Below are the code and all the weights of a small trained network. Each question names an input and a class and asks about switching units off, where a switched-off unit gives its printed mean instead of its output.

import numpy as np


def w(rows, s, z=0):
    codes = np.array(rows[::2]) - 128.0
    scale = np.full(codes.shape[1], s)
    scale[-1] = z or s
    return codes * scale


def f(y):
    return y / 2 * (1 + np.tanh(0.7978845608 * (y + 0.044715 * y**3)))


def log_softmax(a):
    a = a - a.max(-1, keepdims=True)
    return a - np.log(np.exp(a).sum(-1, keepdims=True))


def net(x, mask):
    res = np.array(x, float).reshape(1, 3) / 4 @ E
    y = f(res @ A[0][:, :-1].T + A[0][:, -1])
    res = res + np.where(mask, y, B[0][:, -1]) @ B[0][:, :-1]
    return log_softmax(res[-1] @ U[:, :-1].T + U[:, -1])


A, B = {}, {}
E = w([
[128,148,59,168,102,53,174,195,110],'x0',
[128,86,38,111,80,162,41,123,105],'x1',
[130,149,151,49,84,160,119,251,166],'x2',
],0.011)
A[0] = w([
[138,90,96,186,169,126,153,36,96,133],'neuron 0',
[126,119,181,94,151,150,76,79,152,69],'neuron 1',
[113,126,129,133,107,140,144,112,115,4],'neuron 2',
[140,80,64,95,75,144,37,161,92,98],'neuron 3',
[126,125,120,49,103,152,119,206,182,118],'neuron 4',
[101,124,146,106,114,140,125,97,142,16],'neuron 5',
[121,83,69,100,65,143,43,104,96,54],'neuron 6',
[94,105,110,178,160,104,145,54,60,112],'neuron 7',
[133,86,177,87,138,164,109,81,148,45],'neuron 8',
[119,119,64,147,117,177,89,130,145,49],'neuron 9',
[152,133,101,155,125,79,106,54,112,131],'neuron 10',
[103,144,130,104,134,152,110,179,140,66],'neuron 11',
[126,97,222,102,122,204,84,69,99,36],'neuron 12',
[130,105,98,141,141,119,145,77,108,89],'neuron 13',
[152,160,165,55,61,151,121,212,141,129],'neuron 14',
[125,155,37,174,89,11,183,187,77,2],'neuron 15',
[131,195,215,98,170,92,174,157,159,61],'neuron 16',
[124,177,245,147,157,96,235,119,152,55],'neuron 17',
[128,101,138,136,118,121,133,122,115,65],'neuron 18',
],0.011,0.0043)
B[0] = w([
[98,170,203,178,97,163,194,136,114,237],'neuron 0',
[160,170,86,52,76,132,77,186,197,174],'neuron 1',
[136,121,132,119,109,124,130,118,140,117],'neuron 2',
[125,50,106,156,177,76,126,48,84,213],'neuron 3',
[96,164,190,186,86,178,200,145,130,194],'neuron 4',
[118,130,129,109,119,114,117,135,154,128],'neuron 5',
[155,59,104,160,217,43,111,78,73,205],'neuron 6',
[104,147,165,137,85,171,190,124,111,226],'neuron 7',
[165,179,88,78,89,130,96,155,184,168],'neuron 8',
[143,110,97,148,183,76,141,91,120,162],'neuron 9',
[72,126,190,151,115,181,166,144,109,199],'neuron 10',
[132,129,163,162,103,154,163,133,152,147],'neuron 11',
[158,186,70,64,96,145,62,185,172,194],'neuron 12',
[111,141,159,154,120,152,157,118,133,169],'neuron 13',
[83,137,198,163,83,180,196,141,84,204],'neuron 14',
[187,221,67,2,96,154,27,213,211,252],'neuron 15',
[129,68,117,139,190,97,114,64,78,209],'neuron 16',
[144,41,65,169,198,59,81,54,94,253],'neuron 17',
[153,132,138,134,136,134,128,130,133,123],'neuron 18',
],0.0098,0.013)
U = w([
[84,143,233,189,78,188,254,136,121,253],'0',
[129,28,87,177,179,32,110,67,96,76],'1',
[154,199,76,64,81,148,46,185,222,51],'2',
],0.0099,0.0016)

Each question gives the input, the list of numbers given to net, and the class t.
The units are the neurons (one row each of A and B). Each row of codes is followed by its name. A weight is (code - 128) times the scale printed after its matrix; where a second scale follows, it is the last column's (A, B and U).
mask holds one flag per neuron, in row order. A switched-off neuron (its flag False) gives its mean, the last column of its row in B, instead of its output. The means were averaged over made-up inputs and are rounded, as every weight is.
A unit's drop is (log p(t) with every unit on - log p(t) with that unit switched off) / (log p(t) with every unit on - log p(t) with every unit switched off).
most important unit: the unit with the biggest drop
top k neurons: the k neurons with the biggest drops, biggest first
drop of u: that unit's drop, to one decimal
input [-5,6,4], class 1: most important unit => neuron 3
input [-5,-8,-7], class 1: top 4 neurons => (neuron 17; neuron 16; neuron 14; neuron 4)
input [5,4,5], class 0: top 4 neurons => (neuron 14; neuron 4; neuron 17; neuron 12)
input [-7,-8,4], class 1: top 3 neurons => (neuron 17; neuron 16; neuron 15)
input [-8,-8,-7], class 1: top 3 neurons => (neuron 17; neuron 15; neuron 16)
input [-7,-1,-8], class 0: top 2 neurons => (neuron 0; neuron 15)
input [-7,7,3], class 1: top 2 neurons => (neuron 6; neuron 3)
input [-3,7,8], class 0: top 3 neurons => (neuron 4; neuron 14; neuron 17)
input [-5,-4,-6], class 0: top 2 neurons => (neuron 15; neuron 0)
input [2,1,-1], class 2: top 2 neurons => (neuron 17; neuron 14)
input [5,4,0], class 2: top 3 neurons => (neuron 15; neuron 17; neuron 16)
input [-3,-8,5], class 1: drop of neuron 17 => 0.9
input [-4,-3,0], class 2: drop of neuron 6 => 0.5
input [5,7,-8], class 0: drop of neuron 0 => 0.4
input [8,-7,-6], class 2: drop of neuron 15 => 2.4
input [3,7,-8], class 0: most important unit => neuron 0
